Here is a tiny trained network, its code and every weight. The questions are about switching its units off for an input and a class, where a switched-off unit gives its printed mean instead of its output.

import numpy as np


def w(rows, s, z=0):
    codes = np.array(rows[::2]) - 128.0
    scale = np.full(codes.shape[1], s)
    scale[-1] = z or s
    return codes * scale


def f(y):
    return np.maximum(y, 0)


def log_softmax(a):
    a = a - a.max(-1, keepdims=True)
    return a - np.log(np.exp(a).sum(-1, keepdims=True))


def net(x, mask):
    res = np.array(x, float).reshape(1, 4) / 4 @ E
    y = f(res @ A[0][:, :-1].T + A[0][:, -1])
    res = res + np.where(mask, y, B[0][:, -1]) @ B[0][:, :-1]
    return log_softmax(res[-1] @ U[:, :-1].T + U[:, -1])


A, B = {}, {}
E = w([
[126,129,134],'x0',
[254,140,228],'x1',
[82,125,236],'x2',
[80,123,233],'x3',
],0.0096)
A[0] = w([
[107,90,136,215],'neuron 0',
[17,123,176,68],'neuron 1',
[86,118,89,90],'neuron 2',
[82,124,126,88],'neuron 3',
[100,128,90,55],'neuron 4',
[103,96,90,216],'neuron 5',
[9,131,130,147],'neuron 6',
[131,126,182,9],'neuron 7',
[207,187,96,153],'neuron 8',
[42,145,51,253],'neuron 9',
[73,106,54,36],'neuron 10',
],0.015,0.0084)
B[0] = w([
[134,172,181,176],'neuron 0',
[112,127,26,192],'neuron 1',
[254,81,230,164],'neuron 2',
[143,109,34,149],'neuron 3',
[188,50,155,149],'neuron 4',
[109,193,186,192],'neuron 5',
[121,182,30,210],'neuron 6',
[95,222,157,146],'neuron 7',
[186,76,73,190],'neuron 8',
[107,186,217,253],'neuron 9',
[215,84,169,180],'neuron 10',
],0.0089,0.016)
U = w([
[136,6,198,254],'0',
[69,137,184,62],'1',
[126,80,3,59],'2',
],0.011,0.0052)

Each question gives the input, the list of numbers given to net, and the class t.
The units are the neurons (one row each of A and B). Each row of codes is followed by its name. A weight is (code - 128) times the scale printed after its matrix; where a second scale follows, it is the last column's (A, B and U).
mask holds one flag per neuron, in row order. A switched-off neuron (its flag False) gives its mean, the last column of its row in B, instead of its output. The means were averaged over made-up inputs and are rounded, as every weight is.
A unit's drop is (log p(t) with every unit on - log p(t) with that unit switched off) / (log p(t) with every unit on - log p(t) with every unit switched off).
The circuit of an input: a set's keep is (log p(t) with only the set's units on - log p(t) with every unit switched off) / (log p(t) with every unit on - log p(t) with every unit switched off). Starting from all 11 units, units are removed one at a time, each time the one whose removal leaves the highest keep (on an exact tie, the one counted first), for as long as the keep stays at least 0.8.
circuit, biggest first: the units of the circuit, biggest drop first
most important unit: the unit with the biggest drop
k most important neurons: the k neurons with the biggest drops, biggest first
drop of u: that unit's drop, to one decimal
input [5,-6,-4,-4], class 0: most important unit -> neuron 10
input [6,-3,7,1], class 2: circuit, biggest first -> [neuron 1; neuron 6]
input [2,-4,1,-6], class 1: 3 most important neurons -> [neuron 9; neuron 5; neuron 8]
input [1,-4,8,5], class 2: 2 most important neurons -> [neuron 1; neuron 6]
input [4,-6,-5,-4], class 0: circuit, biggest first -> [neuron 10; neuron 2]
input [-1,0,3,1], class 2: 2 most important neurons -> [neuron 9; neuron 5]
input [2,8,-4,-1], class 2: 2 most important neurons -> [neuron 9; neuron 8]
input [2,-7,8,2], class 2: 3 most important neurons -> [neuron 1; neuron 6; neuron 3]
input [-5,-3,-6,2], class 1: 2 most important neurons -> [neuron 9; neuron 5]
input [-5,-1,5,2], class 2: 2 most important neurons -> [neuron 9; neuron 1]
input [-8,-8,7,3], class 2: 3 most important neurons -> [neuron 1; neuron 6; neuron 3]
input [-7,-8,5,-5], class 1: 2 most important neurons -> [neuron 9; neuron 6]
input [5,-6,-2,0], class 0: 4 most important neurons -> [neuron 10; neuron 2; neuron 4; neuron 7]
input [-2,-4,2,8], class 2: circuit, biggest first -> [neuron 1]
input [-7,6,6,3], class 1: drop of neuron 10 -> 0.3
input [-5,-7,-2,-4], class 0: drop of neuron 4 -> 0.2
input [0,-2,2,-5], class 1: drop of neuron 1 -> 0.0
